Below are the code and all the weights of a small trained network. Each question names an input and a class and asks about switching units off, where a switched-off unit gives its printed mean instead of its output.

import numpy as np


def w(rows, s, z=0):
    codes = np.array(rows[::2]) - 128.0
    scale = np.full(codes.shape[1], s)
    scale[-1] = z or s
    return codes * scale


def f(y):
    return np.maximum(y, 0)


def log_softmax(a):
    a = a - a.max(-1, keepdims=True)
    return a - np.log(np.exp(a).sum(-1, keepdims=True))


def net(x, mask):
    res = np.array(x, float).reshape(1, 4) / 4 @ E
    y = f(res @ A[0][:, :-1].T + A[0][:, -1])
    res = res + np.where(mask, y, B[0][:, -1]) @ B[0][:, :-1]
    return log_softmax(res[-1] @ U[:, :-1].T + U[:, -1])


A, B = {}, {}
E = w([
[246,52,142,91],'x0',
[52,99,171,3],'x1',
[65,41,32,120],'x2',
[113,60,193,188],'x3',
],0.011)
A[0] = w([
[178,145,98,163,155],'n0',
[92,88,154,185,145],'n1',
[175,109,165,120,111],'n2',
[150,147,85,189,2],'n3',
[134,161,162,141,78],'n4',
[107,109,47,131,94],'n5',
[114,208,74,50,119],'n6',
[110,111,108,123,98],'n7',
[95,110,179,39,15],'n8',
[8,242,120,196,79],'n9',
[117,172,179,139,96],'n10',
[121,181,199,130,64],'n11',
[110,201,87,106,96],'n12',
[151,147,95,165,94],'n13',
[104,111,186,196,125],'n14',
[145,185,71,98,77],'n15',
[78,141,155,95,84],'n16',
[117,82,197,138,94],'n17',
[113,95,89,115,93],'n18',
[141,141,82,216,39],'n19',
[85,60,47,179,78],'n20',
[69,95,80,128,94],'n21',
[85,91,196,161,153],'n22',
[95,111,98,64,94],'n23',
[187,132,94,68,129],'n24',
[122,88,165,142,47],'n25',
[188,89,112,147,98],'n26',
[137,194,180,113,59],'n27',
],0.016,0.0051)
B[0] = w([
[102,96,136,125,187],'n0',
[124,139,67,152,172],'n1',
[149,112,128,113,172],'n2',
[66,135,196,178,174],'n3',
[160,162,135,176,153],'n4',
[154,134,140,167,187],'n5',
[116,101,99,200,208],'n6',
[141,145,141,146,150],'n7',
[74,117,196,151,190],'n8',
[162,12,120,26,249],'n9',
[179,169,141,161,162],'n10',
[156,159,137,170,171],'n11',
[133,97,100,178,181],'n12',
[73,128,162,135,168],'n13',
[111,119,91,174,173],'n14',
[112,180,94,247,173],'n15',
[95,121,170,126,169],'n16',
[107,93,93,163,164],'n17',
[173,134,161,159,164],'n18',
[86,114,195,144,193],'n19',
[177,175,154,158,211],'n20',
[174,165,136,162,191],'n21',
[138,122,89,203,173],'n22',
[127,134,165,154,186],'n23',
[132,56,75,139,180],'n24',
[131,101,77,197,148],'n25',
[119,80,146,86,180],'n26',
[151,149,140,182,173],'n27',
],0.012,0.019)
U = w([
[27,99,222,139,125],'0',
[251,152,177,153,98],'1',
[161,23,108,100,186],'2',
[73,98,23,178,86],'3',
[127,89,106,122,249],'4',
[73,188,147,101,98],'5',
[128,188,116,85,101],'6',
[114,107,114,52,97],'7',
],0.013,0.014)

Each question gives the input, the list of numbers given to net, and the class t.
The units are the neurons (one row each of A and B). Each row of codes is followed by its name. A weight is (code - 128) times the scale printed after its matrix; where a second scale follows, it is the last column's (A, B and U).
mask holds one flag per neuron, in row order. A switched-off neuron (its flag False) gives its mean, the last column of its row in B, instead of its output. The means were averaged over made-up inputs and are rounded, as every weight is.
A unit's drop is (log p(t) with every unit on - log p(t) with that unit switched off) / (log p(t) with every unit on - log p(t) with every unit switched off).
The circuit of an input: a set's keep is (log p(t) with only the set's units on - log p(t) with every unit switched off) / (log p(t) with every unit on - log p(t) with every unit switched off). Starting from the 12 units with the biggest drops (on a tie, the unit counted first), units are removed one at a time, each time the one whose removal leaves the highest keep (on an exact tie, the one counted first), for as long as the keep stays at least 0.8.
units of the circuit, in order: the units of the circuit, biggest drop first
unit that matters most: the unit with the biggest drop
top k neurons: the k neurons with the biggest drops, biggest first
drop of u: that unit's drop, to one decimal
input [6,-6,8,-6], class 1: units of the circuit, in order	[n20]
input [-4,1,-4,4], class 1: top 4 neurons	[n10; n11; n24; n6]
input [-6,-6,-2,-4], class 0: top 3 neurons	[n3; n19; n13]
input [-5,-6,6,-2], class 0: top 2 neurons	[n19; n3]
input [5,4,5,6], class 3: units of the circuit, in order	[n9; n25]
input [-5,-3,-1,5], class 2: top 3 neurons	[n9; n15; n6]
input [7,-1,1,-8], class 3: top 2 neurons	[n9; n15]
input [1,5,-7,8], class 3: units of the circuit, in order	[n17; n22]
input [-3,3,7,8], class 3: top 3 neurons	[n1; n22; n17]
input [-5,-6,8,-6], class 1: top 2 neurons	[n20; n21]
input [5,-7,4,7], class 0: top 3 neurons	[n19; n9; n3]
input [-8,4,7,-7], class 2: top 2 neurons	[n9; n6]
input [3,4,0,0], class 0: top 2 neurons	[n9; n8]
input [8,-7,-1,-4], class 2: unit that matters most	n24
input [-7,-8,-5,4], class 0: top 3 neurons	[n19; n3; n13]
input [-8,0,-7,1], class 2: top 2 neurons	[n9; n20]
input [0,-8,-5,3], class 0: drop of n9	0.0
input [3,3,-3,1], class 4: drop of n16	0.1
input [-8,6,0,-8], class 2: drop of n9	3.1
input [7,8,2,1], class 0: unit that matters most	n8
